Below are the code and all the weights of a small trained network. Each question names an input and a target symbol and asks about switching units off, where a switched-off unit gives its printed mean instead of its output.

import numpy as np


def w(rows, s, z=0):
    codes = np.array(rows[::2]) - 128.0
    scale = np.full(codes.shape[1], s)
    scale[-1] = z or s
    return codes * scale


def softmax(a):
    e = np.exp(a - a.max(-1, keepdims=True))
    return e / e.sum(-1, keepdims=True)


def log_softmax(a):
    a = a - a.max(-1, keepdims=True)
    return a - np.log(np.exp(a).sum(-1, keepdims=True))


def net(x, mask):
    ids = ['Σαβγδεζημξπτφψω'.index(c) for c in x.split()]
    T = len(ids)
    res = E[ids] + P[:T]
    u = 0
    for l in range(2):
        r = res
        for j in range(3):
            rows = slice(3 * j, 3 * j + 3)
            q, k, v = (r @ M[l][rows].T for M in (Q, K, V))
            z = softmax(np.where(np.tri(T) > 0, q @ k.T / 3**0.5, -1e9)) @ v
            o = O[l][rows]
            res = res + np.where(mask[u + j], z, o[:, -1]) @ o[:, :-1]
        u += 3
    return log_softmax(res[-1] @ U[:, :-1].T + U[:, -1])


Q, K, V, O = {}, {}, {}, {}
E = w([
[139,149,100,145,143,82,191,124,176,164,117,83],'Σ',
[134,108,114,103,80,136,183,123,120,67,98,88],'α',
[138,107,32,174,79,102,127,168,95,193,116,130],'β',
[97,109,2,169,90,125,165,82,118,111,148,122],'γ',
[16,164,66,164,170,140,157,143,126,129,84,137],'δ',
[123,141,142,2,166,105,110,186,102,123,120,158],'ε',
[82,115,129,70,123,76,129,154,107,138,42,86],'ζ',
[61,144,103,147,80,186,159,218,150,107,110,151],'η',
[115,93,86,121,135,66,105,194,154,106,154,123],'μ',
[80,153,130,125,228,164,116,136,137,63,112,150],'ξ',
[93,144,56,65,97,203,107,129,183,141,149,129],'π',
[135,101,70,193,165,178,55,120,164,91,131,125],'τ',
[74,99,131,83,133,116,94,37,121,167,135,112],'φ',
[169,69,142,123,65,140,95,104,150,155,142,100],'ψ',
[94,58,160,200,118,118,84,94,114,118,118,126],'ω',
],0.017)
P = w([
[181,115,72,94,151,99,156,124,57,130,85,173],'0',
[168,200,83,131,133,95,120,144,52,107,138,84],'1',
[150,84,69,110,172,153,134,171,53,134,134,66],'2',
[152,120,93,110,117,98,127,110,147,116,45,169],'3',
[122,220,116,148,90,98,81,141,106,102,118,63],'4',
[91,53,97,122,146,162,108,171,108,146,128,38],'5',
[97,101,118,122,93,90,104,106,214,123,39,142],'6',
[74,205,148,166,66,91,62,137,164,109,115,18],'7',
[41,39,129,137,115,167,81,172,149,157,117,16],'8',
[51,90,156,139,72,101,85,109,252,135,38,106],'9',
],0.013)
Q[0] = w([
[98,67,142,113,161,204,122,175,30,152,195,118],'L0H1',
[80,187,131,142,97,106,68,139,96,121,151,63],'L0H1',
[67,8,94,88,128,152,121,113,147,99,84,158],'L0H1',
[121,145,79,143,169,148,103,124,157,222,142,151],'L0H2',
[134,110,172,137,169,145,140,98,98,168,174,119],'L0H2',
[69,122,73,115,115,115,109,177,104,110,86,68],'L0H2',
[109,193,141,141,78,95,82,103,122,102,117,172],'L0H3',
[104,102,92,116,116,106,112,95,191,151,81,202],'L0H3',
[32,155,44,128,86,99,118,118,125,103,158,60],'L0H3',
],0.015)
K[0] = w([
[158,114,138,129,117,103,155,96,189,143,77,254],'L0H1',
[80,23,128,122,139,144,158,150,190,154,113,112],'L0H1',
[98,198,137,141,60,69,76,119,204,112,95,136],'L0H1',
[132,155,130,94,119,112,69,115,81,164,67,104],'L0H2',
[182,134,99,152,118,136,168,113,78,158,86,170],'L0H2',
[77,95,181,129,94,146,51,129,185,126,135,143],'L0H2',
[91,127,111,131,128,166,127,173,54,145,155,43],'L0H3',
[92,204,123,160,63,97,67,118,120,104,131,67],'L0H3',
[60,58,84,145,81,124,126,112,194,121,90,66],'L0H3',
],0.013)
V[0] = w([
[20,111,148,94,69,170,73,134,66,44,238,185],'L0H1',
[76,101,153,93,120,120,146,95,181,12,120,27],'L0H1',
[153,128,164,142,157,118,239,96,168,136,254,186],'L0H1',
[134,146,226,147,122,145,136,125,149,125,208,132],'L0H2',
[145,79,155,127,176,164,201,124,211,184,166,145],'L0H2',
[131,131,132,152,97,115,183,99,154,129,225,177],'L0H2',
[132,111,136,105,114,118,245,65,135,6,172,104],'L0H3',
[108,149,115,170,140,121,92,135,93,170,178,165],'L0H3',
[97,143,141,133,157,117,121,139,151,199,134,209],'L0H3',
],0.0046)
O[0] = w([
[56,87,79,95,108,184,10,181,30,111,156,234,82],'L0H1',
[72,103,61,106,149,78,172,120,136,28,196,104,163],'L0H1',
[80,166,109,175,196,76,133,121,193,254,205,181,2],'L0H1',
[105,109,142,147,135,175,113,151,127,216,179,251,32],'L0H2',
[74,175,129,167,113,164,77,158,96,165,199,187,58],'L0H2',
[73,107,114,142,135,142,62,142,97,218,156,185,47],'L0H2',
[48,123,130,116,101,83,182,61,126,114,233,154,115],'L0H3',
[128,147,198,162,132,202,93,148,110,250,90,135,106],'L0H3',
[131,174,149,157,133,110,116,164,153,177,69,118,82],'L0H3',
],0.005,0.0057)
Q[1] = w([
[150,54,119,114,153,149,147,110,177,140,104,199],'L1H1',
[92,166,115,120,70,65,136,126,167,87,41,165],'L1H1',
[75,77,90,104,151,120,199,177,113,135,62,67],'L1H1',
[116,56,53,72,137,102,109,88,153,106,2,50],'L1H2',
[120,237,110,125,83,77,41,101,101,77,106,55],'L1H2',
[115,106,118,126,167,158,133,160,67,146,164,12],'L1H2',
[112,111,73,104,123,165,183,182,139,111,132,41],'L1H3',
[120,135,87,111,74,101,144,124,203,84,66,180],'L1H3',
[120,232,126,140,78,105,90,145,122,93,148,82],'L1H3',
],0.011)
K[1] = w([
[151,249,115,160,80,92,108,104,91,111,145,141],'L1H1',
[95,142,188,134,127,137,75,165,146,108,178,45],'L1H1',
[90,110,174,114,117,102,63,135,224,94,112,148],'L1H1',
[78,126,145,171,45,104,61,98,164,128,122,86],'L1H2',
[93,35,117,130,130,159,123,141,144,167,139,57],'L1H2',
[115,45,121,122,100,117,134,96,188,141,70,182],'L1H2',
[73,109,149,130,107,142,89,100,214,104,93,145],'L1H3',
[82,176,156,147,118,142,75,136,139,102,158,47],'L1H3',
[107,40,132,122,166,182,157,140,143,153,134,88],'L1H3',
],0.011)
V[1] = w([
[195,76,112,127,124,9,98,144,74,177,141,154],'L1H1',
[56,117,160,97,90,162,173,45,70,155,62,96],'L1H1',
[138,109,32,203,95,129,85,109,160,130,117,98],'L1H1',
[135,103,205,155,113,115,140,217,167,96,164,159],'L1H2',
[226,119,59,61,1,135,133,165,165,177,178,121],'L1H2',
[149,119,227,33,135,136,84,46,116,172,184,119],'L1H2',
[24,172,109,138,153,65,190,215,86,141,48,141],'L1H3',
[127,114,178,170,95,107,192,151,71,121,132,160],'L1H3',
[104,117,112,95,25,127,135,172,185,171,135,104],'L1H3',
],0.0094)
O[1] = w([
[118,118,145,85,93,93,81,138,200,63,123,164,134],'L1H1',
[141,138,117,141,74,160,149,52,137,125,85,215,200],'L1H1',
[136,167,135,148,131,178,79,147,129,112,232,109,185],'L1H1',
[147,176,59,117,147,158,139,117,156,110,84,126,11],'L1H2',
[111,64,111,61,153,209,182,151,128,193,164,45,157],'L1H2',
[127,50,99,121,120,138,162,152,185,126,94,225,108],'L1H2',
[113,244,144,145,63,118,110,165,104,104,188,90,152],'L1H3',
[134,143,73,185,61,132,78,65,136,152,133,93,68],'L1H3',
[188,115,129,72,89,47,116,122,133,134,119,180,141],'L1H3',
],0.011,0.012)
U = w([
[178,175,159,180,165,87,200,118,238,179,151,125,190],'Σ',
[98,112,28,123,139,84,183,75,97,60,208,143,75],'α',
[204,105,199,156,73,196,73,127,172,195,91,93,94],'β',
[52,100,223,118,106,123,67,46,125,197,167,134,97],'γ',
[125,182,156,158,72,208,150,215,134,131,155,175,102],'δ',
[58,113,107,114,108,68,105,159,107,135,2,76,60],'ε',
[211,110,152,127,85,171,184,134,106,4,107,99,8],'ζ',
[196,128,35,152,82,96,82,188,53,207,111,151,166],'η',
[101,113,97,122,119,102,65,198,176,97,132,102,81],'μ',
[4,167,106,161,156,155,149,159,131,132,80,127,126],'ξ',
[191,168,118,55,192,111,143,172,31,140,137,202,138],'π',
[148,145,158,141,222,187,116,131,110,81,127,152,131],'τ',
[123,87,197,193,103,135,115,155,124,124,148,186,172],'φ',
[130,146,81,78,121,213,97,137,193,157,133,147,166],'ψ',
[174,128,71,182,155,172,35,111,159,96,94,132,181],'ω',
],0.0092,0.019)

Each question gives the input, a string of symbols that net reads in full, and the target symbol t.
The units are the heads (3 rows each of Q, K, V and O). Each row of codes is followed by its name. A weight is (code - 128) times the scale printed after its matrix; where a second scale follows, it is the last column's (O and U).
mask holds one flag per head, layer by layer. A switched-off head (its flag False) gives its mean, the last column of its rows in O, instead of its output. The means were averaged over made-up inputs and are rounded, as every weight is.
A unit's drop is (log p(t) with every unit on - log p(t) with that unit switched off) / (log p(t) with every unit on - log p(t) with every unit switched off).
The circuit of an input: a set's keep is (log p(t) with only the set's units on - log p(t) with every unit switched off) / (log p(t) with every unit on - log p(t) with every unit switched off). Starting from all 6 units, units are removed one at a time, each time the one whose removal leaves the highest keep (on an exact tie, the one counted first), for as long as the keep stays at least 0.8.
circuit, biggest first: the units of the circuit, biggest drop first
unit that matters most: the unit with the biggest drop
which heads matter: for each layer, one digit per head in row order, 1 if its drop is at least 0.15 and else 0, layers parted by /
drop of u: that unit's drop, to one decimal
input μ α Σ, target μ: circuit, biggest first -> (L1H1)
input α φ Σ β α μ, target β: circuit, biggest first -> (L0H1, L1H2)
input φ α φ δ ψ μ Σ φ φ Σ, target φ: circuit, biggest first -> (L1H2, L0H1)
input ψ α α, target ψ: circuit, biggest first -> (L1H2, L1H3)
input τ φ α Σ α, target α: circuit, biggest first -> (L0H3, L0H1)
input ζ γ μ α ξ φ ω ζ ζ β, target ζ: which heads matter -> 110 / 000
input φ φ ψ ε ξ, target ψ: which heads matter -> 000 / 010
input β φ ε δ, target φ: which heads matter -> 000 / 010
input φ μ ε π τ τ τ, target τ: which heads matter -> 000 / 101
input η ζ β α β, target β: circuit, biggest first -> (L1H2, L0H1)
input φ μ π μ ζ, target π: which heads matter -> 000 / 001
input ξ μ ξ φ δ μ, target φ: which heads matter -> 000 / 010
input τ φ φ β, target φ: circuit, biggest first -> (L1H2, L1H3)
input ε η Σ, target ε: which heads matter -> 000 / 100
input ψ φ η φ δ α β, target δ: circuit, biggest first -> (L1H3)
input γ Σ ψ ω ω ε ζ μ Σ, target μ: circuit, biggest first -> (L0H3, L1H1, L1H3, L0H2)
input ζ π φ ψ α, target ψ: circuit, biggest first -> (L1H2, L1H3, L0H1)
input η ε β μ μ, target μ: which heads matter -> 000 / 100
input ζ ω α τ ζ ψ η γ ζ, target η: circuit, biggest first -> (L1H3, L1H1)
input δ μ α Σ ζ, target ζ: circuit, biggest first -> (L0H2, L0H3)
input π δ ω π μ Σ, target π: unit that matters most -> L1H3
input φ γ β, target φ: circuit, biggest first -> (L1H2, L1H1)
input ξ α μ φ γ β α, target γ: which heads matter -> 000 / 010
input Σ ε α Σ δ φ η, target δ: which heads matter -> 000 / 101
input φ φ π ω ε α ε, target ε: drop of L1H1 -> 0.9
input ψ ε φ, target ψ: drop of L1H2 -> 0.8
